Below is a small trained network, with its code and all its weights. Each question gives an input and a class and asks what happens when units are switched off, that is, made to give their printed mean instead of their output.

import numpy as np


def w(rows, s, z=0):
    codes = np.array(rows[::2]) - 128.0
    scale = np.full(codes.shape[1], s)
    scale[-1] = z or s
    return codes * scale


def f(y):
    return np.maximum(y, 0)


def log_softmax(a):
    a = a - a.max(-1, keepdims=True)
    return a - np.log(np.exp(a).sum(-1, keepdims=True))


def net(x, mask):
    res = np.array(x, float).reshape(1, 7) / 4 @ E
    y = f(res @ A[0][:, :-1].T + A[0][:, -1])
    res = res + np.where(mask, y, B[0][:, -1]) @ B[0][:, :-1]
    return log_softmax(res[-1] @ U[:, :-1].T + U[:, -1])


A, B = {}, {}
E = w([
[143,151,119,71,159,88,132,180,113,154,123],'x0',
[84,133,154,149,210,115,135,106,58,193,182],'x1',
[175,188,136,133,163,99,127,67,185,175,164],'x2',
[137,19,141,131,119,151,134,203,115,228,181],'x3',
[154,117,140,193,123,1,127,126,131,126,155],'x4',
[149,131,123,184,175,97,124,62,116,68,175],'x5',
[146,128,128,129,177,145,124,140,114,136,192],'x6',
],0.0058)
A[0] = w([
[117,97,125,152,120,103,122,115,106,95,106,168],'neuron 1',
[96,155,163,128,157,133,128,113,128,123,152,132],'neuron 2',
[139,69,134,100,89,108,126,159,160,131,64,165],'neuron 3',
[153,139,131,105,135,118,126,116,171,215,153,183],'neuron 4',
[141,221,120,134,114,109,125,58,156,72,89,146],'neuron 5',
[138,189,118,156,103,120,128,98,138,99,102,140],'neuron 6',
[115,79,128,172,69,241,127,50,149,179,118,164],'neuron 7',
[131,182,145,122,129,113,130,66,162,92,108,146],'neuron 8',
[103,129,130,84,166,131,129,235,69,226,113,240],'neuron 9',
[155,118,133,211,82,25,125,160,165,102,207,163],'neuron 10',
[125,142,130,98,56,140,129,200,162,171,45,180],'neuron 11',
[110,70,119,143,109,139,128,116,110,61,108,69],'neuron 12',
[154,150,126,108,145,104,128,125,170,241,176,132],'neuron 13',
[99,135,141,126,73,141,125,192,119,133,53,65],'neuron 14',
[172,107,123,81,117,255,126,198,178,93,177,249],'neuron 15',
[106,161,131,138,143,137,123,113,117,135,146,139],'neuron 16',
[134,141,123,120,135,125,124,119,144,174,140,138],'neuron 17',
],0.013,0.0018)
B[0] = w([
[135,137,162,130,134,106,124,112,143,145,158,161],'neuron 1',
[151,112,126,146,94,91,131,127,148,136,135,159],'neuron 2',
[198,139,82,126,137,129,129,113,112,117,117,196],'neuron 3',
[130,128,165,152,139,73,125,88,120,134,160,193],'neuron 4',
[52,142,140,64,136,45,121,122,130,80,62,231],'neuron 5',
[90,131,146,82,144,80,123,135,114,106,104,186],'neuron 6',
[48,136,179,149,143,170,125,154,123,139,148,198],'neuron 7',
[75,141,131,94,112,71,131,119,122,101,67,200],'neuron 8',
[66,141,130,105,124,141,129,183,139,135,235,255],'neuron 9',
[163,124,134,160,130,133,134,111,127,177,252,222],'neuron 10',
[195,118,32,79,120,127,134,143,123,99,108,224],'neuron 11',
[154,127,159,177,133,141,132,87,143,176,138,171],'neuron 12',
[149,120,165,179,120,111,129,76,130,154,203,212],'neuron 13',
[185,118,70,109,127,184,125,172,137,119,119,193],'neuron 14',
[43,134,129,106,124,193,127,187,122,124,97,230],'neuron 15',
[151,111,131,138,117,96,124,123,140,133,134,155],'neuron 16',
[134,115,148,146,132,97,130,112,112,127,145,159],'neuron 17',
],0.019,0.0099)
U = w([
[255,86,108,194,121,104,145,58,135,157,149,115],'0',
[135,128,55,80,108,190,128,185,121,84,61,85],'1',
[66,127,192,163,145,138,134,137,121,172,187,203],'2',
[94,160,146,90,131,59,117,90,129,71,62,163],'3',
[88,123,176,152,139,168,115,119,130,114,36,4],'4',
],0.0066,0.002)

Each question gives the input, the list of numbers given to net, and the class t.
The units are the neurons (one row each of A and B). Each row of codes is followed by its name. A weight is (code - 128) times the scale printed after its matrix; where a second scale follows, it is the last column's (A, B and U).
mask holds one flag per neuron, in row order. A switched-off neuron (its flag False) gives its mean, the last column of its row in B, instead of its output. The means were averaged over made-up inputs and are rounded, as every weight is.
A unit's drop is (log p(t) with every unit on - log p(t) with that unit switched off) / (log p(t) with every unit on - log p(t) with every unit switched off).
The circuit of an input: a set's keep is (log p(t) with only the set's units on - log p(t) with every unit switched off) / (log p(t) with every unit on - log p(t) with every unit switched off). Starting from the 12 units with the biggest drops (on a tie, the unit counted first), units are removed one at a time, each time the one whose removal leaves the highest keep (on an exact tie, the one counted first), for as long as the keep stays at least 0.8.
circuit, biggest first: the units of the circuit, biggest drop first
k most important neurons: the k neurons with the biggest drops, biggest first
drop when u is switched off: that unit's drop, to one decimal
input [-8,-5,7,-2,-6,-5,-4], class 1: 2 most important neurons -> neuron 11; neuron 15
input [2,8,-2,-4,7,3,-8], class 3: circuit, biggest first -> neuron 9
input [4,-3,-2,-2,7,-2,-1], class 0: 2 most important neurons -> neuron 10; neuron 15
input [5,2,4,0,3,4,1], class 0: circuit, biggest first -> neuron 9; neuron 15
input [-4,-5,-1,8,-6,-4,8], class 1: 3 most important neurons -> neuron 11; neuron 15; neuron 10
input [-4,8,-2,-3,3,-2,-8], class 3: 2 most important neurons -> neuron 9; neuron 10
input [6,-2,1,2,4,4,-2], class 0: circuit, biggest first -> neuron 15; neuron 5
input [-1,8,-2,-2,5,2,-1], class 0: circuit, biggest first -> neuron 9; neuron 15
input [0,-4,3,1,2,1,-8], class 3: 2 most important neurons -> neuron 5; neuron 15
input [-6,-5,8,5,-1,-7,-3], class 1: 4 most important neurons -> neuron 11; neuron 15; neuron 10; neuron 3
input [-8,2,3,4,8,0,8], class 0: 2 most important neurons -> neuron 9; neuron 15
input [1,6,-3,1,6,7,5], class 0: drop when neuron 9 is switched off -> 0.2
input [3,-7,-5,8,6,6,3], class 0: drop when neuron 3 is switched off -> 0.2
input [7,0,7,0,-7,-8,-5], class 1: circuit, biggest first -> neuron 11
